The symbols move the items like this.
JP ri DN
JP ga NZ
JP ku BZ
JP bo HR
JP sa LF
BT ri NC
BT ga BZ
BT ku DN
BT bo LF
BT sa MM
DJ ri TZ
DJ ga QB
DJ ku PH
DJ bo ZR
DJ sa NB
LH ri BN
LH ga NC
LH ku QQ
LH bo JH
LH sa SJ
QC ri J483
QC ga BH
QC ku JT
QC bo FH
QC sa PC
HB ri CN
HB ga GL
HB ku GB
HB bo BS
HB sa ML
BN ri PH
BN ga MB
BN ku QB
BN bo RZ
BN sa ZR
GQ ri QM
GQ ga HQ
GQ ku HM
GQ bo BZ
GQ sa DN
TD ri JT
TD ga JL
TD ku BH
TD bo RG
TD sa FH
FR ri JP
FR ga JT
FR ku J483
FR bo PC
FR sa FJ
FM ri FJ
FM ga FH
FM ku PC
FM bo CC
FM sa MF
SL ri FL
SL ga DS
SL ku JD
SL bo PH
SL sa TZ
BZ ri LL
BZ ga PB
BZ ku NF
BZ bo TQ
BZ sa TN
FH ri BF
FH ga CN
FH ku BG
FH bo SZ
FH sa ZN
PB ri MM
PB ga HR
PB ku LF
PB bo QC
PB sa FR
JH ri RZ
JH ga PZ
JH ku GQ
JH bo JP
JH sa BT
NL ri PB
NL ga PC
NL ku FJ
NL bo MF
NL sa FF
FT ri CM
FT ga QP
FT ku CJ
FT bo NS
FT sa DS
TZ ri QJ
TZ ga NM
TZ ku FT
TZ bo CP
TZ sa NR
QM ri QF
QM ga NT
QM ku LH
QM bo LL
QM sa TH
MG ri BT
MG ga J483
MG ku JP
MG bo FJ
MG sa PB
SJ ri ZR
SJ ga GQ
SJ ku RZ
SJ bo BT
SJ sa NT
FF ri FR
FF ga TD
FF ku QC
FF bo HG
FF sa FM
NM ri CJ
NM ga NB
NM ku QP
NM bo QF
NM sa NS
TH ri DQ
TH ga JH
TH ku SJ
TH bo HQ
TH sa HM
CJ ri GL
CJ ga NR
CJ ku SL
CJ bo DJ
CJ sa LJ
FL ri SZ
FL ga BS
FL ku ML
FL bo FT
FL sa QJ
HM ri LH
HM ga BT
HM ku NT
HM bo NF
HM sa LL
GZ ri FH
GZ ga HB
GZ ku RG
GZ bo FL
GZ sa MP
QF ri DJ
QF ga QQ
QF ku BN
QF bo SJ
QF sa DQ
ML ri FG
ML ga MD
ML ku MR
ML bo CJ
ML sa CM
BF ri TQ
BF ga MF
BF ku FF
BF bo JL
BF sa BH
CM ri GB
CM ga SL
CM ku GL
CM bo LJ
CM sa BS
QQ ri QB
QQ ga TH
QQ ku MB
QQ bo GQ
QQ sa RZ
HR ri TN
HR ga FF
HR ku TQ
HR bo BH
HR sa JT
QJ ri HB
QJ ga CJ
QJ ku CM
QJ bo DS
QJ sa JD
GL ri MP
GL ga JD
GL ku FL
GL bo TZ
GL sa MD
LJ ri MD
LJ ga PH
LJ ku TZ
LJ bo NB
LJ sa QP
PC ri HR
PC ga BG
PC ku BF
PC bo ZN
PC sa TD
TQ ri MG
TQ ga QC
TQ ku FR
TQ bo FM
TQ sa NL
NS ri LJ
NS ga BN
NS ku DJ
NS bo DQ
NS sa GF
BH ri NL
BH ga HG
BH ku FM
BH bo CN
BH sa BG
SZ ri JL
SZ ga MR
SZ ku FG
SZ bo CM
SZ sa HB
DS ri BS
DS ga DJ
DS ku LJ
DS bo GF
DS sa NM
FJ ri LF
FJ ga BF
FJ ku HR
FJ bo TD
FJ sa QC
MF ri QC
MF ga ZN
MF ku TD
MF bo GZ
MF sa HG
FG ri HG
FG ga LC
FG ku GZ
FG bo GL
FG sa GB
ZR ri CP
ZR ga QM
ZR ku LG
ZR bo NC
ZR sa QQ
MP ri ZN
MP ga ML
MP ku SZ
MP bo QJ
MP sa LC
NB ri NR
NB ga LG
NB ku CP
NB bo QQ
NB sa BN
NZ ri NF
NZ ga FJ
NZ ku PB
NZ bo FF
NZ sa TQ
TN ri HQ
TN ga FR
TN ku MG
TN bo NL
TN sa NZ
MR ri GZ
MR ga QJ
MR ku LC
MR bo SL
MR sa GL
GF ri QP
GF ga ZR
GF ku NB
GF bo LH
GF sa QF
CP ri DS
CP ga QF
CP ku NS
CP bo MB
CP sa QB
DN ri TH
DN ga NF
DN ku LL
DN bo TN
DN sa PZ
QB ri NM
QB ga DQ
QB ku GF
QB bo QM
QB sa LG
LC ri RG
LC ga CM
LC ku HB
LC bo JD
LC sa FL
PZ ri HM
PZ ga MG
PZ ku HQ
PZ bo NZ
PZ sa BZ
NC ri MB
NC ga LL
NC ku TH
NC bo PZ
NC sa GQ
BG ri FF
BG ga CC
BG ku MF
BG bo FG
BG sa JL
LG ri NS
LG ga LH
LG ku QF
LG bo TH
LG sa MB
LL ri SJ
LL ga MM
LL ku JH
LL bo MG
LL sa HQ
GB ri CC
GB ga FL
GB ku MP
GB bo MD
GB sa MR
HG ri PC
HG ga RG
HG ku FH
HG bo MP
HG sa CC
MB ri GF
MB ga SJ
MB ku DQ
MB bo HM
MB sa QM
J483 ri BZ
J483 ga NL
J483 ku NZ
J483 bo BF
J483 sa HR
CC ri TD
CC ga SZ
CC ku ZN
CC bo LC
CC sa GZ
RZ ri LG
RZ ga HM
RZ ku QM
RZ bo DN
RZ sa NC
QP ri SL
QP ga CP
QP ku NR
QP bo BN
QP sa DJ
JL ri FM
JL ga GZ
JL ku HG
JL bo GB
JL sa CN
NF ri JH
NF ga LF
NF ku MM
NF bo FR
NF sa MG
ZN ri BH
ZN ga FG
ZN ku JL
ZN bo HB
ZN sa RG
DQ ri NB
DQ ga RZ
DQ ku ZR
DQ bo NT
DQ sa LH
PH ri FT
PH ga GF
PH ku NM
PH bo LG
PH sa CP
LF ri PZ
LF ga TQ
LF ku TN
LF bo JT
LF sa J483
BS ri MR
BS ga TZ
BS ku MD
BS bo QP
BS sa CJ
HQ ri NT
HQ ga JP
HQ ku BT
HQ bo PB
HQ sa NF
CN ri MF
CN ga MP
CN ku CC
CN bo MR
CN sa FG
MD ri LC
MD ga FT
MD ku QJ
MD bo NR
MD sa SL
RG ri BG
RG ga GB
RG ku CN
RG bo ML
RG sa SZ
NT ri QQ
NT ga DN
NT ku NC
NT bo MM
NT sa JH
NR ri JD
NR ga NS
NR ku DS
NR bo QB
NR sa PH
JT ri NZ
JT ga FM
JT ku NL
JT bo BG
JT sa BF
MM ri GQ
MM ga TN
MM ku PZ
MM bo J483
MM sa JP
JD ri ML
JD ga LJ
JD ku BS
JD bo NM
JD sa FT

The rows follow the links: the fewer symbols apart two items are, the more alike their rows tend to be.

Each row is also shifted at random along 5 hidden directions that mean nothing.

Name the item of each row.
[  -3    0  -10  -37  -29  -40    1   19  -37   46   26   48   36   52  -25  -35  -23   20   14   -6   -4   28   11  -34   39   24  -13   -3  -20]: LC
[  23    5   -7  -36   23   14   26  -27    6  -45  -25  -51   18   -9   21   36  -57  -28  -12  -12   -3   -3   15   48   -1  -13   10   29   -1]: LL
[ 103    3  -32  -37   21   55    7   34  -30   61    6   49  -51  -12    5   -9  -26   -6  -53   39  -40    1  -35   -1    3  -22    3    7   15]: RG
[ -59  -42  -39   -7   -1   24   36    6  -39   15   29   20  -23    3   16   22  -74   -2  -37   -3  -51   24   30  -22   21    7   36   20  -14]: LJ
[  79   54    9  -53  -10  -14  -24   -1    1   45   -9   14   24   32  -25  -35   47   -2    6    8   32  -16  -29   11    5  -21  -43    1   11]: FM
[ -58   -5  -15  -13   36    9   12  -12   58  -22  -13  -22   28   10   20   22    9  -14  -28  -17   17  -23   14   14  -46  -35   -1    7   15]: SJ
[  13  -27  -48   -8   16   24   23   27  -26   45   34   47  -23   18   14    8  -26    9  -45   13  -34    5   -2  -33   -2  -27   29    4    4]: MD
[   2   41   54   18    4    0  -38  -22   61   -5  -27  -30  -13  -33  -15  -10   99  -15   19   -1   46  -33  -16   28  -32   -1  -47  -22   24]: MG
[ -52  -42    9    8   14  -39   26    9   38   19   21   25    8   -1   -4   11    7   21   -2  -11   -7   20   45  -35   -9   58    8  -30  -21]: PH
[  89   48    3  -44   -5   10  -21    7   -7   34  -14    8    7   14  -17  -21   23  -10   -7   10    9  -11  -40   18   -3  -23  -32    5   10]: PC
[  -5   27  -63    9  -14   51  -22   -5  -65  -94  -31  -54   47   45   31   11  -87  -36    4  -16   -5   -6  -62   38  -21  -93   34   69    7]: TN
[  21   29   10   27   -5   23  -41   11   -9  -38  -31   -8  -14  -15    2  -36    0   -3   26   24   11   -8  -50   20    2  -33  -18    3   14]: NL
[ -14    2   40   20   14   32    4  -35   33  -28  -21  -57  -58  -76    9   31   11  -27   -8   -1   -5  -13   19   42   -6   27   -3    1   14]: JH
[  54    0   14  -13    6  -22   25  -38   12  -40  -11  -59   25  -10    4   61    3  -21    8  -32    6    1   20   32  -17   25   20    9  -11]: HM
[  50   37  -51  -50  -13   44  -10   14  -63    7   -4   11   14   54   15  -29  -35  -14  -21   23    6  -23  -46   19   29 -107  -12   47   23]: TD
[  -1   54  -28  -67   -2   13  -31   25   -1   20  -29   23   59   51  -26  -50  -47  -21   -6   -7   -2   19  -49   10  -20  -23  -42   24    0]: BF
[  54   29   36    2  -20    3  -21  -20  -21  -37  -35  -49   -5  -42  -24    6  -37  -24   42  -11  -16   34  -20   41   10   67   -4   13  -17]: NZ
[   3  -42  -44  -20   11  -50   43   12  -12  -16   25   12   74   57   11   40  -58   17    2  -34  -13   34   31  -31  -11   23   50    4  -38]: DJ
[ -78   14   39   -6   18    9   -7  -19   64  -27  -35  -35    0  -35   -2   -9    0  -20    9   -3   18   -2   18   32   -9   25  -41   -6    8]: DN
[ -62   16   37  -21   29   14   -4  -15   73  -23  -39  -31   -4  -46   -9  -14  -19  -21    4    0    9    5   18   34  -15   40  -42  -11    6]: BT
[ -31  -20  -14   11  -21   -9   -2   25  -39   29   24   45  -11   14   -2  -29  -25   23   12   11  -17   21    4  -33   35   10    3   -3   -9]: ML
[ -74   30   38   22   -3  -37  -44    0   55  -57  -42  -31   52   -2  -33  -28    3   -8   59  -31   27   28  -15   14  -35   58  -36  -18  -15]: NF
[ -21  -45   -2   -1   18    7   44   -1    6   40   27   23  -53  -31   19   22   -6   11  -38   15  -23   -3   49  -19   18   22   18  -14    2]: NR
[  -7    6   13   14   24   22  -11   -6   32  -57  -39  -40   -4  -33   10    4  -18  -18    9    6   10   -4  -20   34  -26   -3   -5    3    7]: MM
[  24  -19  -42    3  -41  -98    5   26  -49   -7   36   42  120  131   -3  -21   13   57   47  -25   44    0    0  -53   19  -42   33   -4  -27]: CM
[  19   16   -4   14  -35  -17  -32   24  -56  -16   -5   25   21   30  -12  -50  -10   22   42   17   15    4  -37  -10   35  -32   -7    4   -5]: HG
[  59   23   17   12    9   47  -29   16   -6  -19  -35   -7  -47  -63  -14  -18  -41  -21   12   24  -33   23  -48   27   -8   36   -6   -2    0]: JT
[  87  -40  -15  -12   41  -15   59  -12   32   39   34    9  -20    7   46   56   85   22  -53   14   22  -60   39  -12  -15  -58   30  -20   25]: NS
[ -33  -48  -31   44   26   49   35  -15  -15  -65   -1  -38  -43  -33   62   52  -51  -11  -31   12  -23  -23   17   18    1  -52   57   29   12]: MB

In each set, the symbols that take the first to the second take the third to the fourth, perhaps in another order. Give the fourth.
Answers are names.
[  12   21  -15   52  -46   15  -36  -16  -75 -111  -26  -73   34   11    1   19  -66  -27   56  -29  -12   20  -55   34   -3  -14   44   47  -16]
to [   5    6   21   24  -19   28  -19    8  -19   73   27   38  -81  -40  -20  -22   56    5  -19   25  -15   -8   -8  -23   20   18  -23  -16   14]
as [  12    0  -25   26  -21   44  -27   32  -66   17   10   33  -41  -17  -17  -15  -58   -8   -7   10  -57   40  -48  -20    3   19   22   12  -12]
to NB

[  84    3  -41   -9  -17    0   -9   32  -69  -11    3   31   32   51    7  -28  -48   16   19   21   -3    5  -45   -8   27  -49   21   18   -9]
to [  17  -10    0   -7    0  -12   13   13   -2   68   31   60  -30   18   12  -34   75   35  -21   39   29  -42   19  -30   38  -55  -22  -18   24]
as [  33  -16  -21  -49   17   -6   47   -8    9   89   46   39  -20   24   17   22   58   12  -60    8    5  -35   46  -21   13  -31    0   -7   19]
to GF

[ -44  -17   17   30  -10  -16   -3    8   17   65   40   42  -36   -5  -16   -7   76   22  -13    2    2   -6   21  -46   -8   29   -6  -31    3]
to [ -12  -21  -24  -15  -17  -33   20    1  -22   47   42   31   24   43   -5   17   13   16  -13  -21   -6   10   24  -35    6    8   19    0  -15]
as [ -55  -19   -7    3    5   11   -2   30    0   53   20   58  -35   -3   -5  -39   -8   18  -16   29  -15    8   10  -35   24    6  -18  -17    2]
to CM

[  42   24   15    5  -47  -49  -35   13  -47   -6   -5   17   46   43  -25  -49    7   28   64    3   29    8  -24   -9   41   -3  -16   -7  -15]
to [ -18  -17  -56  -48    1  -24   16   41  -25   30   24   62   63   80    0  -30  -57   26  -11    1   -7   19    5  -38   14  -30    8    6  -18]
as [ -35   -4   34   10   33    7    8  -23   72  -10  -15  -33  -24  -56   -7   38   25  -20  -15  -17   -7    7   21   16  -46   58   -6  -20    0]
to LF

[  87    2  -40  -62   28   -3   48  -32    4  -28   -8  -46   56   44   36   66  -11  -19  -35  -27   17  -27   10   38  -27  -63   31   34   10]
to [   9   33   -7    4   15   49  -21  -11   15  -36  -31  -40   -9   -7   19    2   20  -27  -15    7   20  -39  -38   36  -33  -69  -16   22   31]
as [ 103   30   40   24  -32  -55  -40    9  -13  -31  -21  -13   40    5  -34  -18   29   12   76  -12   21   19  -42    8   -1   52   -4  -21  -21]
to CC

[  28  -43  -22  -14   -3   -3   46   -4  -45   29   37   10  -23   -4    8   49  -47    2  -26   -8  -45   27   34  -19   25   38   44   11  -19]
to [ -39  -45   19   54   10  -27   20   -1   33   16   33   21  -34  -15   21    9   88   37   -6   14   25  -43   44  -31    5  -16   11  -33   15]
as [  78   35   10   23  -27  -12  -43    9  -26  -23  -16   -7   19   18  -15  -21   32    3   43   -1   21   -5  -55   10   -7  -14   -4   -1    0]
to TD

[  61   47  -15  -50    0   29  -23   13  -19   24  -19   11    8   18  -17  -26  -25  -24  -10    7   -7    4  -46   18   -3  -22  -26   23    4]
to [  64    7   11   22  -11   10  -20   20  -23   46   14   40  -49  -15  -16  -25   48   15   -3   27   -7   -7  -34  -21    3    3   -7  -20    8]
as [ -37   36   29   12  -26    4  -41  -12   -6  -48  -35  -36   18  -10  -17  -32  -26  -16   45   -3    9   12  -27   29    9   12  -28   13   -4]
to BH

[  31   36   23  -28    5   33  -14  -13    4  -16  -38  -42  -17  -55  -29   15  -67  -46   -1  -13  -38   43  -20   44  -16   76  -10   16  -13]
to [  99   26   27  -12    4   -4  -14    2   -3  -23  -31  -19    1  -30  -10  -15  -14   -4   34   16    3   10  -31   30   12   30  -11   -7   -8]
as [  78   35  -20  -68   32   33    3   10    3   -6  -36   -2   17   11   19  -22  -44  -17  -19   32    9  -23  -30   44   11  -65  -25   21   18]
to PC

[  85   35   12  -13   17   63  -23    6   -3   34  -18    4  -71  -55   -6  -11   16  -25  -29   36  -19  -14  -47   24   -9   -5  -23   -2   25]
to [  64   14   -3  -43   -7   -2    2   10  -18   90   27   50  -22   16  -16  -19   48   10  -28   18   -1  -17    0  -16   20  -11  -22   -5   10]
as [ -22  -27  -18   28  -32  -31    5    5  -43   20   41   21   16   31  -16   22  -11   16   11  -32  -23   32   13  -43    6   42   37   -1  -31]
to QF

[ -90  -38  -12   26   20  -14   20    7   33   10   25   26   -2    8   12    0   13   22  -15   -2    2   -6   34  -34  -10   -3    9  -19    1]
to [ -58  -25  -39  -32   49   23   38    2   53   43   24   24   -3   18   29   23   19   -2  -74    2   -1  -27   35  -19  -37  -48    0    3   22]
as [  50   21  -26  -51  -29   -4  -11   25  -80   -9  -14   13   48   27  -27  -26 -135  -11   30   -6  -42   65  -31    8   40   44    9   30  -36]
to JL

[  -3  -16  -20  -21  -11  -11   10   27  -38   36   26   52    7   22   -7  -23  -53   19   -2   11  -25   28    8  -32   31   18   10    1  -15]
to [  34  -24   14   23  -12  -50    6   17    1   48   37   48   -6   13   -9   -3   71   43   12    5   13   -5   17  -44    7   26   10  -39   -6]
as [ -45    1   32  -40   55  -13   21  -14  117   25  -16   -3   12  -24   -7    9   36   -9  -25  -12   19   -3   44    8  -49   46  -40  -34    5]
to NT

[ -21   15  -14  -64   49   45   25  -15   44  -18  -36  -33    2  -17   24    7  -52  -35  -44   10   -2  -13   16   49  -10  -39  -22   28   21]
to [ -37   34  -43   -8   -3   46  -29   -1  -27  -63  -33  -43   42   27   11   -6  -66  -39    1  -16   -2    2  -47   36  -25  -61    4   52   10]
as [  32   18   21  -76   35  -45   30  -29   85   21  -13  -23   60   20  -12   38   39  -11  -16  -34   32   -3   40   18  -41   36  -26  -16   -9]
to PZ

[  21    5  -18  -16  -25    8   -7   18  -58   43   19   32  -12   15  -20  -11  -36   -1   -6    0  -34   32  -16  -22   23   22    6   12  -16]
to [ -69   52    3   -5  -10   44  -59   18    7   23  -26   17  -12   -1  -34  -61   -2  -20    1    9   -2   11  -48    3  -12  -10  -55    8   16]
as [  45   18    2  -48  -19  -34    4    7  -14   87   31   47   16   52  -16  -35   78   24   -8   12   35  -30   10  -27   30  -33  -36  -14   15]
to FM

[ -16   17   14  -31    0  -45    4  -22   30  -54  -28  -45   80   30    1   -1  -13   -4   34  -28   41   -4   16   30   -2   -2  -15    7  -11]
to [  15   31  -22   10  -11   33  -26  -13  -28  -68  -30  -51   26   18   12    9  -31  -27   12  -13    7   -7  -45   35  -22  -50   10   38    8]
as [ 107   34  -18  -53  -33  -11  -11   11  -77  -10  -11   -5   54   38  -32   -4  -93  -18   31  -19  -29   55  -39   16   25   41   13   32  -34]
to CN

[ -83  -44   33   20   27    4   23    8   50   39   15   29  -61  -74  -14   11  -26    5  -19    3  -52   48   51  -28   -3  119    0  -38  -24]
to [ -25  -21  -34  -43   69   46   44   -2   59   -6  -15  -11  -11  -23   40   33  -47  -26  -68    9  -18  -14   20   22  -36  -33    8   13   16]
as [  87   12   47  -19   49   15   18  -24   77   -3  -33  -33  -44  -66   19   19   56  -11  -14   29   24  -42   13   45  -15    0  -26  -27   25]
to JT

[  75    6   15   49  -57  -62  -34   14  -54    7   27   23   30   48  -27  -20   79   39   59   -8   30   -2  -30  -34   15    0   10  -20  -13]
to [ -38   10  -26   15  -34   26  -22   20  -59   34   24   36  -20   25   -6  -32   -7    3  -12    8  -17    4  -26  -28   22  -33   -3   17    6]
as [  15  -49  -30    9   12   21   52   -7  -31   20   37   16  -44   -2   48   34   11   16  -45   25   -8  -36   37  -15   28  -63   36    9   20]
to NM

[  22   32   11    1  -11   24  -25   -7  -19  -45  -34  -31   -3  -13    2  -23  -23  -15   26   16   12   -8  -28   39   15  -26  -16   19    7]
to [ -24   29   -1   52  -22   25  -66   20  -19  -45  -30   -4   -1   -1   -9  -42    1   -4   36   11    6   -1  -66    7  -13  -33  -13    9   10]
as [ -85   -7   -6   16  -26    2  -17   23  -24   40   24   49  -20   13  -11  -48   -5   18    3   16   -8    7    3  -34   33   -4  -18   -7    0]
to MD

[  59   52   -7  -70   13    0  -23   18   14   27  -26   19   45   35  -23  -39  -13  -12    1    6   10    6  -41   15  -16  -10  -41    3    1]
to [  70   38   24  -27  -27  -58  -20  -10  -13  -46  -30  -32   83   43  -19  -20    0    3   68  -18   44    2  -15   29   21    4  -14    4  -18]
as [  76   45   10  -95   34   11    3   -1   45   30  -39    1   17    6    3  -35    8  -14  -17   32   31  -31  -10   42    8  -40  -57    2   25]
to MG

[  37   38   33  -34    9   33  -13  -20   24   -3  -36  -37  -21  -54  -24    7  -26  -42    0   -8  -21   25  -11   40  -16   64  -25    6   -4]
to [  -3    7    6  -24   12   12   19  -31   22  -38  -21  -52    7  -22   11   30  -27  -28  -10  -14    1   -3   19   41   -8    8    2   16    1]
as [ -41  -31  -26  -10   23   53   20   27    0   69   26   54  -65  -39  -11    9  -54  -14  -62   12  -73   44    7  -35  -12   56   10   -4   -9]
to SZ

